0.3 -7.6 -4.3 24.3 -6.9 -1.0 -9.0 -1.1 -5.0 6.4 -21.1 2.3 2.8 5.6 -6.2
 1.2 11.3 1.1 -2.5 3.4 1.8 13.7 4.0 -5.7 24.9 7.7 1.4 4.6 -8.3 -2.2 4.8
 1.9 1.2 -0.5 -14.5 6.4 3.2 -4.0 -4.5 -0.1 2.5 3.1 3.0 -7.0 -1.4 -3.0
 3.0 7.8 8.9 -1.4 3.4 5.6 0.4 -8.3 4.1 9.3 -11.3 2.7 3.2 10.6 14.4 : vonob
-8.5 -0.6 -0.2 19.8 -2.4 -4.3 -22.2 9.5 -23.1 -14.0 -16.7 6.1 -11.2 20.7
 9.6 9.6 19.4 -3.8 5.7 10.7 -1.8 17.7 5.5 -13.5 41.6 14.4 18.4 -1.7 -4.5
 -3.9 -3.5 3.8 2.0 1.0 -1.6 4.9 -0.6 -11.8 -2.7 0.8 21.3 14.8 -0.7 -18.7
 -14.0 -2.9 1.5 16.4 31.0 3.5 3.1 12.0 10.0 -1.8 6.5 -0.9 -21.6 14.0 7.0
 10.9 5.1 : Bog
-3.6 -2.6 -2.1 10.7 3.7 -6.7 -7.1 -0.4 -4.4 1.7 -18.7 0.5 -0.1 4.1 -4.8
 5.1 1.1 -1.9 0.4 4.1 -3.7 6.4 5.3 -6.6 26.7 2.6 2.3 3.8 -11.7 1.2 2.9
 -1.4 -3.8 -0.1 -2.5 4.5 0.6 -5.2 -4.5 0.5 2.6 4.1 -1.3 -5.9 -0.5 -1.7
 0.8 11.2 13.5 -2.4 3.8 5.5 -1.2 -4.6 7.1 2.0 -8.7 6.4 -3.3 9.1 15.9 : Bog
-8.3 8.5 -19.0 11.6 -14.9 -4.5 9.4 -4.6 -1.4 0.8 -19.5 8.9 4.8 3.1 2.9
 12.3 -2.8 1.3 -13.6 1.9 2.9 19.5 -4.7 -24.6 41.4 21.6 12.4 8.6 -7.6
 -2.9 7.5 -12.1 0.0 3.7 -18.3 4.3 -0.4 11.5 -11.8 7.7 -0.5 5.9 -0.7
 -11.3 -9.0 -5.3 3.8 12.2 24.3 -14.2 -11.0 2.2 -0.3 -3.6 1.4 3.6 -14.3
 1.6 18.5 10.1 18.0 : vonob
-9.4 4.4 -4.3 20.2 4.9 -7.5 -12.8 1.7 -12.2 -4.2 -31.0 -4.7 -6.5 15.8
 2.1 8.3 6.3 -1.1 -0.3 5.2 -6.4 9.5 5.3 -13.7 45.2 6.1 10.1 5.5 -15.0
 1.2 8.2 -1.1 4.4 -0.9 -7.8 7.4 17.7 -12.2 -11.0 4.8 26.7 11.1 0.2 -11.6
 -7.1 3.3 0.8 17.5 27.4 0.7 -2.6 8.6 10.5 -1.3 3.5 -9.0 -11.2 13.9 -1.1
 13.2 18.6 : Bog
-2.3 30.2 -12.3 -7.0 -8.3 1.2 5.5 -0.9 -4.9 -22.8 24.9 8.3 1.9 -1.2 11.9
 7.0 -13.9 0.6 -7.0 -5.9 -6.4 6.7 1.4 -21.1 4.9 15.7 25.1 -6.4 22.2 -1.6
 7.0 -9.1 -2.7 11.3 -9.9 -4.5 -17.3 14.1 -7.7 5.3 16.2 9.8 -0.5 -10.7
 -12.0 -6.6 7.8 6.2 33.3 2.2 -11.1 -5.3 11.2 13.5 -4.7 -13.9 -8.8 -5.0
 16.5 -6.4 -13.7 : vonob
-3.9 1.2 8.3 18.0 14.3 -4.1 -24.9 8.1 -21.9 -18.7 -18.4 -15.6 -12.6 20.3
 3.7 4.0 16.5 -1.5 10.0 4.3 -12.0 -2.5 3.3 -3.0 42.8 0.8 15.7 -7.9 -11.0
 11.4 8.7 7.5 -1.5 2.3 2.9 4.8 0.0 -22.4 -2.3 1.2 38.7 14.7 -0.7 -14.0
 -3.0 4.8 0.2 14.7 26.5 12.8 11.7 12.8 14.4 3.2 7.3 -12.8 -11.1 19.3
 -14.3 7.2 6.8 : Bog
2.9 21.0 -12.5 -5.0 2.3 -2.0 8.6 -9.2 4.0 -13.7 7.8 1.5 4.5 -8.5 -2.7
 6.2 -21.5 0.2 -4.7 -4.3 -3.1 -10.4 -2.4 -12.7 5.4 5.5 11.5 0.9 7.6 1.8
 5.6 -6.6 -4.9 4.5 -8.6 -2.6 -7.0 6.5 -8.6 6.8 7.9 2.6 -1.8 -1.9 0.2
 -1.2 -0.2 -0.8 13.8 -1.2 -9.6 -5.0 2.7 6.8 -3.9 -9.1 -2.7 -7.4 1.0 -3.6
 1.4 : vonob
1.7 10.5 -5.2 6.9 12.7 -8.1 -0.6 -4.3 -0.6 -6.5 -16.9 -5.0 -1.8 -1.6
 -12.0 0.8 -18.0 -2.7 1.5 -3.4 -3.0 -12.5 4.2 -6.5 28.5 -2.6 -1.6 4.4
 -10.5 5.2 2.7 -5.0 -5.2 1.3 -5.8 4.0 3.3 -5.7 -16.3 7.2 14.4 2.1 -3.2
 -2.2 10.4 0.6 -0.3 7.3 13.6 3.5 -2.3 0.1 1.3 -8.9 2.7 -6.1 -5.4 8.7
 -16.7 3.6 14.8 : vonob
-8.0 8.0 -11.9 12.6 -12.5 -5.1 -8.0 2.5 -8.2 -6.7 -13.1 8.5 -4.8 11.7
 8.5 10.2 5.7 -3.3 -1.3 4.4 0.6 23.4 6.1 -21.3 36.9 18.0 15.3 2.8 -0.9
 -3.3 6.5 -7.2 2.6 6.5 -10.8 4.2 1.1 3.6 -5.2 2.2 9.5 8.3 4.2 -3.2 -12.6
 -6.4 3.3 12.8 30.2 -6.3 -4.9 7.5 5.3 0.4 2.7 3.9 -15.0 3.8 14.6 8.7 8.0 : vonob
3.1 3.5 7.0 7.1 7.5 0.0 -19.1 4.7 -14.6 -16.3 2.3 1.6 -8.2 8.9 5.0 -3.0
 8.6 -2.0 8.6 -1.4 -6.7 -1.4 -0.2 -2.1 8.9 -2.5 9.9 -6.0 1.0 4.3 8.9 5.5
 -4.8 3.9 6.5 -6.6 -7.9 -7.0 6.1 3.3 15.9 8.6 1.6 -9.8 0.0 -4.2 2.5 6.7
 19.7 9.9 7.0 4.4 5.7 7.0 1.6 -4.9 -8.3 7.6 -5.1 0.9 -5.9 : Bog
-5.5 22.3 -16.4 -3.6 -10.7 -4.6 24.4 -10.5 17.0 0.5 -4.4 -0.5 12.2 -11.6
 -4.0 7.8 -27.7 2.0 -19.8 -4.7 -3.9 -2.3 2.8 -19.6 22.4 6.4 6.9 7.6 2.5
 -2.5 1.9 -14.2 4.8 6.9 -15.8 2.1 2.4 10.1 -16.7 1.8 10.9 -0.5 -1.5 0.8
 -9.2 4.6 0.0 -1.4 7.4 -10.4 -19.0 -2.9 7.1 3.0 -2.6 -7.3 0.6 -3.4 9.8
 -0.1 8.2 : vonob
-8.1 7.7 -14.8 4.5 -13.7 -0.6 10.8 -2.7 8.6 5.1 -13.4 2.5 6.1 -1.7 0.5
 6.4 -8.6 0.6 -10.2 1.7 3.2 10.7 3.1 -15.5 25.6 9.2 2.4 7.3 -4.2 -5.1
 1.5 -11.8 6.7 4.6 -13.6 4.4 2.0 9.3 -9.6 -1.1 8.4 2.5 -1.2 -4.3 -11.5
 4.0 1.6 1.4 4.4 -9.1 -11.5 1.5 0.3 -2.3 -0.6 -0.3 -3.8 -0.1 15.1 6.7
 10.2 : vonob
0.5 -8.8 -8.5 7.7 -10.6 -6.2 -2.9 0.0 2.8 11.1 -10.1 13.6 2.7 -3.8 1.6
 3.5 1.8 -2.3 -6.7 7.1 10.0 19.1 5.5 -11.4 11.7 13.2 -2.7 6.5 -9.9 -0.7
 -2.1 -4.0 0.7 -18.5 -7.4 1.2 -2.2 9.2 -3.2 -0.1 -20.8 -0.6 -3.6 -1.9
 5.5 -5.4 3.1 6.5 8.3 -11.3 0.1 -3.3 -7.8 -6.6 0.8 18.5 -9.4 -0.3 10.4
 10.4 18.2 : Bog
-11.0 -3.2 11.0 9.1 -5.1 -1.2 -5.6 5.2 -10.5 -4.9 -17.5 -8.3 -5.7 12.7
 4.5 6.8 23.0 1.0 6.5 6.8 -6.4 8.9 -0.8 1.6 26.6 0.7 5.9 -0.3 -2.7 -7.5
 8.7 5.3 10.4 -2.1 4.2 6.5 9.3 -14.5 2.8 -8.1 29.3 4.3 3.0 -10.0 -17.0
 11.4 -0.1 4.1 0.9 4.6 -0.7 12.2 10.2 -3.1 4.7 -6.9 1.8 13.1 2.1 4.2
 -2.6 : Bog
